Each row has a name. Each piece below is followed by the name of the row it came from, unless a question asks for something else. Each question is about the rows just above it.

Duzap: [131 100 129 151 106 149 173 149 129 163  91 110 158 137 107 111 200 144
 181 112 102 135  99 169 138 182 132 141 144  65 157 120 108 158 171 122
 133  90 137 133 123 142  72 104 172 143  83  97 111 158 100]
pobav: [174 147 134 101 151 122 135 115 110 134 139 126  92  92  86 134 122 148
  88  69 173  96 101  56  96 158 115 108 109 153 126 136 157 127  79 186
 132 141 103  97  89 115  76 137 115 146 171 170 140 124  92]
vif: [122 148 102 107 128 149 128 120 130  55 176 138  46  93 164 131 136  89
 102  51 112  97 100  97 146 153 102 121 100 145 136 106 149 107 114 107
  99 146 139 162 138 157 110 147 183 160 164 157 152 132 127]
paku: [138 132 108 115 130 136 129 126 146  63 165 117  48  83 152 134 135 103
 110  43  97 109 100 112 134 147 110 121  93 143 146  87 167 116 116 121
  92 132 145 147 145 157 102 141 187 176 167 136 161 112 119]
zod: [163 144 196 100 137 127 123 113 131 177 128 113 135 102  78 122  29 148
 120 155 118 156 122  85  73  92 141 115 133 105 115 172 149 115 131 178
 173 131  95 111 106 114 116 126 108 153 159 125 159 155 100]
Musov: [163 144 196 100 137 127 123 113 131 177 128 113 135 102  78 122  29 148
 120 155 118 156 122  85  73  92 141 115 133 105 115 172 149 115 131 178
 140 138 122 127 108 108  72  92 132 143  88 124 130 174  93]
busu: [ 99 120 188 127 165  93 110 125 139 164  97 109 173 162 193 123  72  80
 125 161  89 140 149 127 117 107 135  79 100 104 118 152 100 119  98 127
 172 126 146 167 112 138 192 145 131  92 149 117 110 169 115]
kur: [123 131  77 131 112 121 103 113 159  92 145 151 147 144 113 124 145 155
 124 185 142 155 170 159 132  68 118 159 134 184 100 125 127 121 137 101
 104 111 112  76 155  90 138 127  66 113  90 113 105  62 191]
kizo: [ 95  82 121 140 139 104 143 157 137 166 100 160 178 175 193 122 183 116
 166 123 144 100 148 112 130 145 120  75 124  92 114 134  80 162 102 135
 156 101 137 174  88 153 160 148 148  77 110 142  96 148 102]
Which row holds these entries in another order? [ 93 174 130 124  88 143 132  92  72 108 108 127 122 138 140 178 131 115
 149 172 115 105 133 115 141  92  73  85 122 156 118 155 120 148  29 122
  78 102 135 113 128 177 131 113 123 127 137 100 196 144 163]
Musov
Which row holds these entries in another order? [123 102 148  92  95 142 110 166 145 116  96 183 178 137 153 166 114 134
 120 135 101 100 193  75 160 148 175 162 148 157 121 122 143  77 112 160
 144 100 104  82  88 130 156 137 174  80 124 102 139 148 140]
kizo

sot: [108 111 106 119]
mimo: [109 111 106 118]
num: [106 119 109 111]
Which row holds these entries in another order? [106 111 119 108]
sot
Which row holds these entries in another order? [111 106 118 109]
mimo
Which row holds these entries in another order? [119 108 111 106]
sot
[106 118 109 111] is which row reordered?
mimo
Put [111 119 109 106] back in order: which row is it?
num

Fupap: [162 124 153 150 139 188 150 161 118 133 151  92 134 146 122 130  91 146
 128 192 182  91 102  53 140  83 162 133 116 101  94  90 125  79 109]
duv: [ 91 188 116  91 150 161 134 162 140 140 192  92 125 122  79 133 102 118
 101  83 150 182  94 129 146 133  53 146 108 153 162 124  90 151 128]
gasi: [162 146 192 116 125  79  92 150 122 161 146  91 133 150 182  94 108 129
  90 124 134 151  53 102  83 140 139 118 101 153 188 133  91 128 162]
nozi: [ 62 119 111  90 155 156 151 212  88 166 153 110 103 126 176 143 151 110
 177 147 111 124  82 135 105 115 140 117 157  81 110 142 146 157 152]
Piga: [ 90  91 116  53 162 150 188 182 118 192 129 101 125 109 139 133 153 134
 122 162  79 124 133 150  94 140  92  91 151 102  83 128 146 161 146]
[ 83 128 146 161 146  90  91 116  53 162 150 188 182 118 192 129 101 125
 109 139 133 153 134 122 162  79 124 133 150  94 140  92  91 151 102] is which row reordered?
Piga
Which row holds these entries in another order? [162 128  91 133 188 153 101 118 139 140  83 102  53 151 134 124  90 129
 108  94 182 150 133  91 146 161 122 150  92  79 125 116 192 146 162]
gasi
Which row holds these entries in another order? [146 161 146 128  83 102 151  91  92 140  94 150 133 124  79 162 122 134
 153 133 139 109 125 101 129 192 118 182 188 150 162  53 116  91  90]
Piga
Which row holds these entries in another order? [146 108 153 162 124  90 151 128  91 188 116  91 150 161 134 162 140 140
 192  92 125 122  79 133 102 118 101  83 150 182  94 129 146 133  53]
duv

vofu: [112 115 116 156 124 103 127 100 169 128 100 115 129 126 109 165 131 108
 175 165 134 132 131 158 134 175 168 114 168  98 118 118 112]
kogob: [108 132 165 156 168 115 124 168 116 131 118 103 126 127 129 165 133 134
 158  98  99 114 115 169 131 118 100 112 112 128 175 109 175]
zonu: [130 165 150  97 151 152 143 136 156 126 153 136  88  69 159 123 123  80
 123  83  84 123 127 129 153  90 147 151  72 132 130 119 160]
tel: [132  69 156  97 143 124  83  88 130 123 136 150 126  90 160 136 152 123
 127 123  72 159 151  80 153 151 130  84 129 165 147 119 153]
Biko: [158 108 103 109 116 168 112 115 165 126 131 128 169 118 100 132 127 175
 165 175 115 100 131 114 129 134 156 112 168  98 118 124 133]
[ 80  69 151 130 123  90  88 160  83 129 132  97 127 153 150 126 119  72
 143 123 136 159 124 151 123 147 136 165 153 152 156 130  84] is which row reordered?
tel
[100 131 114 129 134 156 112 168  98 118 124 133 158 108 103 109 116 168
 112 115 165 126 131 128 169 118 100 132 127 175 165 175 115] is which row reordered?
Biko
[ 69  72  80  83  84  88  90  97 119 123 123 123 124 126 127 129 130 130
 132 136 136 143 147 150 151 151 152 153 153 156 159 160 165] is which row reordered?
tel
[ 98 100 100 103 108 109 112 112 114 115 115 116 118 118 124 126 127 128
 129 131 131 132 133 134 156 158 165 165 168 168 169 175 175] is which row reordered?
Biko

Nobeg: [123  68 151 167 152 159 233 206 214]
zumu: [151 206 123 160 166  68 214 233 152]
Matas: [166 233 152  68 159 151 214 206 123]
[ 68 123 151 152 159 166 206 214 233] is which row reordered?
Matas
[214 123  68 151 167 152 159 233 206] is which row reordered?
Nobeg
Which row holds these entries in another order? [152 233 214  68 166 160 123 206 151]
zumu
Which row holds these entries in another order? [ 68 123 151 152 160 166 206 214 233]
zumu

rodi: [133 123 114 134]
renat: [123 160 157  95]
Vit: [129 116 126 115]
Zut: [128 115 115 126]
samo: [ 35 170 100 175]
Lozil: [112 134 191 160]
namum: [115 129 126 115]
vas: [126 129 115 115]
[115 115 126 128] is which row reordered?
Zut
Put [115 126 128 115] back in order: which row is it?
Zut
Which row holds these entries in another order? [160 123  95 157]
renat

zari: [148 156 129 132 127 110 138 126 124  81 165  97 105 132 134 122 124  88
 165 139 104 140 156 143 129 142 103 140 138 127 102 157 131 112 168 159
 103 149 147]
Tobe: [110 102 122 109 130 148 116 129 109 214  83 160 165 110 126 140 139 173
  87 116 152 113 106 119 118 105 166 118 126 124 161  81 137 153  95 102
 153 103  82]
tasi: [151 169 135 172 121  82 138 120 139  23 190  80  52 149 141 129 122  60
 191 138  96 146 165 148 130 126  88 154 131 128  74 218  95  81 184 182
  95 180 138]
teg: [121 119 134 126 133 129 130 130 124 134 119 138 123 133 129 121 133 136
 130 127 124 126 127 136 123 133 127 117 123 123 129 135 137 115 117 115
 134 119 121]
zute: [117 136 127 133 130 123 129 133 134 123 130 121 134 129 123 135 126 119
 130 123 115 134 133 117 121 137 115 126 124 124 127 138 129 119 136 119
 134 121 127]
non: [126 113 124 136 101 122 130 130 114 158 151 135 130 130 112 110 122 119
 128 139 131 142 122 105 109 152 133 127 155 136 147 115 124 112 133 135
  93 128 123]
Which row holds these entries in another order? [127 121 134 119 136 119 129 138 127 124 124 126 115 137 121 117 133 134
 115 123 130 119 126 135 123 129 134 121 130 123 134 133 129 123 130 133
 127 136 117]
zute
[ 23  52  60  74  80  81  82  88  95  95  96 120 121 122 126 128 129 130
 131 135 138 138 138 139 141 146 148 149 151 154 165 169 172 180 182 184
 190 191 218] is which row reordered?
tasi
Put [119 121 121 119 134 126 133 129 130 130 124 134 119 138 123 133 129 121
 133 136 130 127 124 126 127 136 123 133 127 117 123 123 129 135 137 115
 117 115 134] back in order: which row is it?
teg
Put [147 149 103 159 168 112 131 157 102 127 138 140 103 142 129 143 156 140
 104 139 165  88 124 122 134 132 105  97 165  81 124 126 138 110 127 132
 129 156 148] back in order: which row is it?
zari

bura: [135 178 142 151 112 128 142 132 122 164 126  97 131 140 167 116 143 126
 125 134 147 122 113 129 131 132 141 109 133 138 135 132 110 123]
fegot: [118 114 170  98 144 107  54 124 129 118 101 152 125 144 128  86 136 143
 110 126 127 123 119 152  86  88 124 183 118  99 139 129 145 143]
Komak: [118  54  88 124 144 128 119 118 145  86 118 183 126 101  86 143 107 152
 129  99 110 144 151 136 124  98 125 170 143 114 129 123 139 127]
Tolep: [124 121 127 128 136 138 118 122 132 121 131 138 130 123 118 128 125 129
 123 126 124 126 130 139 132 121 120 128 131 125 128 130 131 126]
dadas: [140 217 155 161 102 127 163 140 119 195 129  72 129 148 201 110 153 122
 128 142 161 110 102 135 136 143 147  92 139 144 143 130  94 123]
Gidu: [126 105 120 119 134 126 119 125 131 105 129 140 125 120 109 134 121 132
 128 123 122 128 130 132 127 118 123 136 127 128 122 135 136 133]
peb: [119  62  94  99 142 129  95 126 128  84 125 170 131 109  79 143 110 118
 135 125  98 144 144 133 129 115 106 156 112 115 126 139 161 127]
[161 127 119  62  94  99 142 129  95 126 128  84 125 170 131 109  79 143
 110 118 135 125  98 144 144 133 129 115 106 156 112 115 126 139] is which row reordered?
peb
[123  94 130 143 144 139  92 147 143 136 135 102 110 161 142 128 122 153
 110 201 148 129  72 129 195 119 140 163 127 102 161 155 217 140] is which row reordered?
dadas
Put [127 139 123 129 114 143 170 125  98 124 136 151 144 110  99 129 152 107
 143  86 101 126 183 118  86 145 118 119 128 144 124  88  54 118] back in order: which row is it?
Komak

Rapog: [132  75 151  72 224 130 145 137 119]
Rokar: [132 224 130  72 145 150 119  75 137]
tem: [205 132 141  92 115 145 139 137  94]
tav: [192 123 115 119 110 140  97 126 130]
Put [110 115 140 119 192 126  97 123 130] back in order: which row is it?
tav
Put [137  75 119 150 145  72 130 224 132] back in order: which row is it?
Rokar
[150 224 119 130 145  72 137  75 132] is which row reordered?
Rokar
Which row holds these entries in another order? [ 72  75 119 130 132 137 145 151 224]
Rapog
Which row holds these entries in another order? [ 97 115 123 110 119 140 126 130 192]
tav
Put [137 119 132  75 151  72 224 130 145] back in order: which row is it?
Rapog
[ 92  94 115 132 137 139 141 145 205] is which row reordered?
tem

